[-0.81 -0.70 -0.10 -0.14 -0.77 -0.54 -0.06 -0.27 -0.17 -0.68  0.53 -2.78
 -0.59 -2.02 -1.38 -0.40 -0.25 -0.53 -0.66 -0.22]  pozot
[-8.94 -2.93  3.48  6.94 -7.37  2.43  0.64  4.70  1.71 -1.11  1.53  3.09
 -0.91  5.06  4.46  6.44 -1.91  1.96 -3.65  6.22]  bil
[ 1.97 -3.65  6.22 -0.10 -1.69 -1.12 -2.74  1.57  0.81 -0.32  0.53 -2.78
  2.83 -2.02 -1.39 -0.92  0.76 -0.66 -2.26  1.02]  duso
[-0.95 -1.23 -0.06 -0.24 -1.10 -0.85 -1.71  0.48  0.15 -0.79  0.12 -1.67
 -0.63 -0.98 -0.82 -0.61  0.14 -0.69 -1.35  0.29]  pekal
[-2.27 -1.05  0.33  1.41 -1.58 -0.38  2.41 -0.67 -0.46 -2.17 -0.21  2.74
  0.20  1.69  0.64  0.90 -2.04  1.12 -0.39  0.18]  fefo
[-2.78 -2.00 -1.10 -0.33 -2.67 -1.32 -1.53 -0.78 -1.41 -1.95 -1.48 -1.08
 -1.97 -0.76 -0.89 -0.47 -2.03 -1.56 -2.13 -0.49]  nibe
[-0.45 -0.38 -0.78 -0.58 -0.38 -0.37 -0.91 -0.64 -0.80 -0.47 -0.81 -0.74
 -0.96 -0.32 -0.32 -0.32 -0.83 -0.44 -0.36 -0.59]  dus
[-0.96 -1.55  0.37 -0.10 -1.69 -1.12 -2.74  1.57  0.81 -0.32  0.53 -2.78
 -0.59 -2.02 -1.39 -0.92  0.76 -0.66 -2.26  1.02]  ropem
[-0.55 -1.01 -1.19 -1.27 -0.92 -0.92 -3.70  0.07 -0.77 -0.34 -0.98 -3.43
 -2.14 -1.76 -1.18 -0.98 -0.67 -0.70 -1.46 -0.33]  pesez
[-2.78 -2.00 -1.10 -1.95 -1.95 -1.32 -1.53 -1.95 -1.41 -1.95 -1.48 -1.08
 -1.97 -0.76  3.21  4.79 -2.04  1.13 -3.16  4.48]  Ziz
rest: [ 0.53 -2.78 -0.59 -2.02 -1.39] -> [-0.92  0.76 -0.66 -2.26  1.02]
start: [ 1.96 -3.65  6.22] -> bil, 18
tags:
[0.53] -> q_992
[-1.12] -> q_310
[0.54] -> q_683
[-0.81] -> q_89
[1.53] -> q_253
key duso 11:  -> q_992
rest: [-2.04  1.13] -> [-3.16  4.48]
howmany Ziz: [-1.95] -> 4

[ 9.61  6.85 -2.02 -2.29 -3.16 -8.32  4.32 -4.19  4.39] = nobov
[ 1.46 -1.39  1.86 -1.49 -0.43 -4.41 -0.15  3.36  2.46] = Ves
[ 5.14  7.73 -1.20 -3.89 -7.07 -3.07  7.60  0.12  2.36] = gurog
[ 9.61  6.85 -2.02 -2.29 -3.16 -8.32  4.32 -0.01  4.39] = Rudul
[ 9.61  6.85  6.99 -2.29 -3.16 -8.32  4.32 -0.01  4.39] = tel
[-5.20 -0.08 -0.18  0.18 -2.48  4.91  1.68 -0.29 -1.46] = Mit
rest: [-0.18  0.18] -> [-2.48  4.91  1.68 -0.29 -1.46]
tags:
[-2.48] -> q_398
[-7.07] -> q_244
[-2.49] -> q_119
[-1.21] -> q_132
[-1.20] -> q_287
[-7.08] -> q_224
key gurog 5:  -> q_244
q: [-5.20 -0.08 -0.18  0.18 -2.48  4.91  1.68 -0.29 -1.46] -> Mit

[ 2.36 -0.39 -0.66  2.63] = sene
[-2.65 -0.75 -3.92  2.09] = bobu
[ 2.40 -0.75  2.09 -3.92] = gobel
[-2.65 -0.74 -3.92  2.09] = Tus
start: [-0.75 -3.92  2.09] -> bobu, 2
start: [ 2.40 -0.75  2.09] -> gobel, 1
start: [ 2.40 -0.75] -> gobel, 1
rest: [ 2.36 -0.39] -> [-0.66  2.63]

[-6.22 -2.49 -0.80  2.25  3.70  2.88  4.24 -8.12]  Pur
[-6.22 -1.70 -0.90  3.07  3.29  2.79  4.35 -8.54]  bakov
[-6.22 -2.84 -1.01  3.14  3.34  3.14  2.35 -6.28]  ber
[ 3.34 -3.34  0.58  3.14  3.34  0.59  2.36 -5.36]  letuv
howmany letuv: [0.59] -> 1
rest: [3.14 3.34 0.59 2.36] -> [-5.36]
howmany ber: [3.14] -> 2

